Below is a small trained network, with its code and all its weights. Each question gives an input and a class and asks what happens when units are switched off, that is, made to give their printed mean instead of their output.

import numpy as np


def w(rows, s, z=0):
    codes = np.array(rows[::2]) - 128.0
    scale = np.full(codes.shape[1], s)
    scale[-1] = z or s
    return codes * scale


def f(y):
    return y / 2 * (1 + np.tanh(0.7978845608 * (y + 0.044715 * y**3)))


def log_softmax(a):
    a = a - a.max(-1, keepdims=True)
    return a - np.log(np.exp(a).sum(-1, keepdims=True))


def net(x, mask):
    res = np.array(x, float).reshape(1, 6) / 4 @ E
    y = f(res @ A[0][:, :-1].T + A[0][:, -1])
    res = res + np.where(mask, y, B[0][:, -1]) @ B[0][:, :-1]
    return log_softmax(res[-1] @ U[:, :-1].T + U[:, -1])


A, B = {}, {}
E = w([
[162,167,122,124,163,144,104,236,175,104,25],'x0',
[119,127,129,129,123,139,132,136,127,137,134],'x1',
[133,128,125,132,126,127,127,124,133,130,128],'x2',
[122,132,133,135,122,123,120,129,128,130,128],'x3',
[22,51,99,165,210,95,117,122,159,172,87],'x4',
[147,110,215,252,117,149,210,136,128,87,92],'x5',
],0.011)
A[0] = w([
[149,189,110,86,148,144,78,247,156,121,68,189],'neuron 1',
[108,76,180,254,155,145,186,149,141,92,82,133],'neuron 2',
[16,42,117,170,231,86,121,122,181,176,90,202],'neuron 3',
[110,86,148,131,102,121,153,29,97,143,207,254],'neuron 4',
[151,168,122,71,65,119,103,104,80,114,175,204],'neuron 5',
[114,80,191,191,106,129,188,73,94,129,162,123],'neuron 6',
[187,152,192,182,65,160,188,133,115,88,137,149],'neuron 7',
[110,115,107,88,100,128,99,58,89,145,193,182],'neuron 8',
[82,109,60,87,176,98,60,138,163,184,115,162],'neuron 9',
[180,196,120,63,63,143,101,117,86,126,163,196],'neuron 10',
[139,142,148,177,176,154,138,210,201,107,30,140],'neuron 11',
],0.008,0.0066)
B[0] = w([
[174,72,152,62,158,212,62,158,226,50,111,230],'neuron 1',
[161,115,113,242,97,82,246,171,142,163,108,210],'neuron 2',
[102,47,14,165,184,51,85,61,103,171,113,250],'neuron 3',
[81,138,39,180,62,112,214,106,49,162,149,216],'neuron 4',
[173,162,94,141,95,122,179,188,173,167,233,189],'neuron 5',
[64,75,61,182,3,170,123,151,77,91,44,182],'neuron 6',
[58,222,230,134,107,201,215,117,53,33,92,205],'neuron 7',
[151,214,80,144,164,35,189,103,108,219,228,188],'neuron 8',
[98,109,121,84,199,131,68,52,131,104,235,213],'neuron 9',
[219,150,94,150,104,130,139,253,178,178,181,198],'neuron 10',
[228,141,172,187,223,48,176,152,201,136,182,222],'neuron 11',
],0.0063,0.016)
U = w([
[198,150,98,191,154,46,191,166,178,202,182,253],'0',
[57,144,83,71,162,78,94,7,61,181,167,47],'1',
[60,188,142,141,38,203,172,116,50,62,134,136],'2',
[80,48,73,186,68,113,138,90,82,151,24,1],'3',
[181,132,106,45,89,213,36,208,209,107,131,122],'4',
[104,57,109,71,218,136,17,55,182,61,131,135],'5',
[158,200,253,127,152,176,161,151,141,46,68,119],'6',
],0.0059,0.0016)

Each question gives the input, the list of numbers given to net, and the class t.
The units are the neurons (one row each of A and B). Each row of codes is followed by its name. A weight is (code - 128) times the scale printed after its matrix; where a second scale follows, it is the last column's (A, B and U).
mask holds one flag per neuron, in row order. A switched-off neuron (its flag False) gives its mean, the last column of its row in B, instead of its output. The means were averaged over made-up inputs and are rounded, as every weight is.
A unit's drop is (log p(t) with every unit on - log p(t) with that unit switched off) / (log p(t) with every unit on - log p(t) with every unit switched off).
The circuit of an input: a set's keep is (log p(t) with only the set's units on - log p(t) with every unit switched off) / (log p(t) with every unit on - log p(t) with every unit switched off). Starting from all 11 units, units are removed one at a time, each time the one whose removal leaves the highest keep (on an exact tie, the one counted first), for as long as the keep stays at least 0.8.
units of the circuit, in order: the units of the circuit, biggest drop first
unit that matters most: the unit with the biggest drop
k most important neurons: the k neurons with the biggest drops, biggest first
drop when u is switched off: that unit's drop, to one decimal
input [1,1,-6,3,0,-8], class 4: unit that matters most => neuron 3
input [-7,-8,5,-6,-2,1], class 2: units of the circuit, in order => neuron 11; neuron 3
input [1,7,2,0,0,-4], class 4: units of the circuit, in order => neuron 3; neuron 11; neuron 4
input [-2,-4,2,3,1,-2], class 1: units of the circuit, in order => neuron 11; neuron 2
input [-4,0,-3,3,4,1], class 3: units of the circuit, in order => neuron 6; neuron 11
input [0,8,0,4,2,-8], class 1: 3 most important neurons => neuron 8; neuron 9; neuron 11
input [-3,7,-5,4,0,1], class 2: units of the circuit, in order => neuron 3; neuron 11
input [-7,5,-1,8,-1,7], class 2: 2 most important neurons => neuron 7; neuron 3
input [0,0,0,-6,8,-5], class 1: 2 most important neurons => neuron 1; neuron 3
input [5,-3,-1,-1,-1,8], class 6: 2 most important neurons => neuron 7; neuron 3
input [-4,5,-1,1,5,-2], class 1: drop when neuron 2 is switched off => 0.0
input [8,4,-3,0,-8,3], class 6: drop when neuron 7 is switched off => 0.4
input [-4,-6,-7,1,-3,2], class 2: drop when neuron 11 is switched off => 0.1
input [2,-8,4,7,-7,0], class 4: unit that matters most => neuron 10
input [8,-1,2,7,-1,-4], class 4: 2 most important neurons => neuron 3; neuron 1
